Below is a small trained network, with its code and all its weights. Each question gives an input and a class and asks what happens when units are switched off, that is, made to give their printed mean instead of their output.

import numpy as np


def w(rows, s, z=0):
    codes = np.array(rows[::2]) - 128.0
    scale = np.full(codes.shape[1], s)
    scale[-1] = z or s
    return codes * scale


def norm(h):
    return h / np.sqrt((h * h).mean(-1, keepdims=True) + 1e-5)


def f(y):
    return np.maximum(y, 0)


def log_softmax(a):
    a = a - a.max(-1, keepdims=True)
    return a - np.log(np.exp(a).sum(-1, keepdims=True))


def net(x, mask):
    res = np.array(x, float).reshape(1, 8) / 4 @ E
    u = 0
    for l in range(3):
        y = f(norm(res) @ A[l][:, :-1].T + A[l][:, -1])
        res = res + np.where(mask[u : u + 11], y, B[l][:, -1]) @ B[l][:, :-1]
        u += 11
    return log_softmax(norm(res)[-1] @ U[:, :-1].T + U[:, -1])


A, B = {}, {}
E = w([
[130,126,127,126],'x0',
[118,137,154,11],'x1',
[87,233,122,133],'x2',
[16,97,90,127],'x3',
[128,127,129,127],'x4',
[127,130,130,129],'x5',
[171,130,19,108],'x6',
[123,128,130,129],'x7',
],0.012)
A[0] = w([
[163,142,172,137,56],'0.n0',
[114,114,87,118,40],'0.n1',
[59,95,155,139,100],'0.n2',
[104,106,219,153,27],'0.n3',
[115,116,145,251,2],'0.n4',
[149,62,174,128,122],'0.n5',
[97,125,183,48,55],'0.n6',
[63,105,132,123,85],'0.n7',
[126,33,148,132,29],'0.n8',
[162,143,168,133,90],'0.n9',
[87,205,169,148,109],'0.n10',
],0.026,0.004)
B[0] = w([
[168,105,153,211,178],'0.n0',
[188,133,117,173,159],'0.n1',
[211,155,165,179,218],'0.n2',
[244,233,203,141,224],'0.n3',
[117,43,191,30,249],'0.n4',
[34,180,122,146,222],'0.n5',
[116,38,203,71,220],'0.n6',
[164,99,162,224,201],'0.n7',
[5,181,68,148,218],'0.n8',
[158,112,156,204,179],'0.n9',
[19,193,103,156,220],'0.n10',
],0.029,0.011)
A[1] = w([
[136,110,130,43,42],'1.n0',
[170,104,114,126,40],'1.n1',
[129,131,127,106,12],'1.n2',
[129,76,106,64,77],'1.n3',
[141,95,79,100,83],'1.n4',
[182,129,5,78,185],'1.n5',
[132,69,140,45,144],'1.n6',
[142,160,176,194,147],'1.n7',
[61,199,84,99,222],'1.n8',
[147,116,121,128,4],'1.n9',
[156,127,31,124,57],'1.n10',
],0.021,0.0021)
B[1] = w([
[134,59,195,175,148],'1.n0',
[160,130,126,139,139],'1.n1',
[143,121,138,124,129],'1.n2',
[138,143,188,83,150],'1.n3',
[153,148,176,97,138],'1.n4',
[186,184,251,224,148],'1.n5',
[140,79,190,111,172],'1.n6',
[118,94,25,104,254],'1.n7',
[30,121,132,177,179],'1.n8',
[147,120,127,132,131],'1.n9',
[156,222,172,139,146],'1.n10',
],0.031,0.014)
A[2] = w([
[152,121,113,47,19],'2.n0',
[158,130,102,96,3],'2.n1',
[92,56,208,73,102],'2.n2',
[109,54,169,81,23],'2.n3',
[164,134,76,71,52],'2.n4',
[107,37,175,22,74],'2.n5',
[154,34,93,238,219],'2.n6',
[108,73,174,40,62],'2.n7',
[221,33,74,235,116],'2.n8',
[191,144,177,110,82],'2.n9',
[233,7,92,250,127],'2.n10',
],0.014,0.002)
B[2] = w([
[152,103,136,42,131],'2.n0',
[169,113,117,172,130],'2.n1',
[114,28,112,76,253],'2.n2',
[122,46,148,91,202],'2.n3',
[158,126,139,202,132],'2.n4',
[130,57,180,18,225],'2.n5',
[130,172,8,6,246],'2.n6',
[165,50,126,42,202],'2.n7',
[158,176,25,15,223],'2.n8',
[183,151,74,180,187],'2.n9',
[178,160,1,23,249],'2.n10',
],0.017,0.0081)
U = w([
[115,37,187,78,89],'0',
[7,140,105,185,53],'1',
[162,150,46,101,132],'2',
[190,180,216,198,2],'3',
[113,125,131,124,219],'4',
[111,128,126,128,207],'5',
[113,124,130,130,192],'6',
[111,132,125,124,173],'7',
],0.012,0.0049)

Each question gives the input, the list of numbers given to net, and the class t.
The units are the neurons (one row each of A and B). Each row of codes is followed by its name. A weight is (code - 128) times the scale printed after its matrix; where a second scale follows, it is the last column's (A, B and U).
mask holds one flag per neuron, layer by layer. A switched-off neuron (its flag False) gives its mean, the last column of its row in B, instead of its output. The means were averaged over made-up inputs and are rounded, as every weight is.
A unit's drop is (log p(t) with every unit on - log p(t) with that unit switched off) / (log p(t) with every unit on - log p(t) with every unit switched off).
The circuit of an input: a set's keep is (log p(t) with only the set's units on - log p(t) with every unit switched off) / (log p(t) with every unit on - log p(t) with every unit switched off). Starting from the 12 units with the biggest drops (on a tie, the unit counted first), units are removed one at a time, each time the one whose removal leaves the highest keep (on an exact tie, the one counted first), for as long as the keep stays at least 0.8.
units of the circuit, in order: the units of the circuit, biggest drop first
most important unit: the unit with the biggest drop
k most important neurons: the k neurons with the biggest drops, biggest first
k most important neurons of layer l: the k neurons of layer l with the biggest drops, biggest first
input [-7,-5,4,-7,4,-8,8,4], class 3: most important unit => 0.n7
input [6,2,-8,4,0,6,-7,-6], class 1: 2 most important neurons of layer 0 => [0.n8, 0.n5]
input [-2,4,3,2,-7,2,-7,0], class 3: 2 most important neurons => [0.n3, 0.n4]
input [-6,6,2,8,-8,-4,8,-4], class 2: units of the circuit, in order => [0.n4, 0.n1]
input [7,-7,-8,7,-6,4,-1,3], class 1: 3 most important neurons => [0.n8, 0.n6, 0.n5]
input [-7,6,8,7,-2,6,4,5], class 1: 2 most important neurons => [0.n4, 0.n10]
input [6,-8,3,8,7,-7,7,-5], class 0: 2 most important neurons => [0.n4, 0.n3]
input [-5,-5,-5,7,-5,6,1,-4], class 2: units of the circuit, in order => [0.n2, 0.n6]
input [6,-8,8,5,-4,2,-6,-1], class 0: 2 most important neurons of layer 0 => [0.n4, 0.n8]
input [-1,-4,-8,3,1,2,8,1], class 1: 2 most important neurons => [0.n8, 1.n8]
input [5,5,-2,5,-4,1,-6,-1], class 3: 2 most important neurons => [0.n3, 0.n2]
input [-3,7,4,-8,5,-8,-6,1], class 2: 4 most important neurons => [0.n8, 1.n7, 0.n5, 0.n4]
input [-1,6,7,8,8,8,5,-4], class 2: 3 most important neurons => [0.n4, 0.n8, 0.n7]
input [2,-1,-4,-5,-3,4,-1,2], class 2: 2 most important neurons of layer 0 => [0.n0, 0.n10]
input [8,6,8,-2,-2,-5,8,8], class 1: 4 most important neurons => [0.n4, 1.n8, 0.n6, 0.n2]
input [0,6,7,-4,1,7,-8,-5], class 3: 4 most important neurons => [0.n3, 0.n4, 0.n8, 0.n10]
input [-2,-3,-8,3,0,6,-8,4], class 1: 2 most important neurons => [0.n8, 0.n5]
input [-2,6,4,5,4,7,-7,4], class 3: 2 most important neurons of layer 0 => [0.n3, 0.n2]
input [2,-3,7,-1,-2,4,-5,-2], class 1: units of the circuit, in order => [0.n10]
input [1,-7,-8,1,6,4,7,5], class 1: most important neuron of layer 0 => [0.n8]
input [1,3,1,0,-3,-5,8,5], class 3: 2 most important neurons of layer 0 => [0.n4, 0.n3]
input [7,1,6,-8,-8,4,-7,2], class 2: 2 most important neurons of layer 1 => [1.n7, 1.n8]
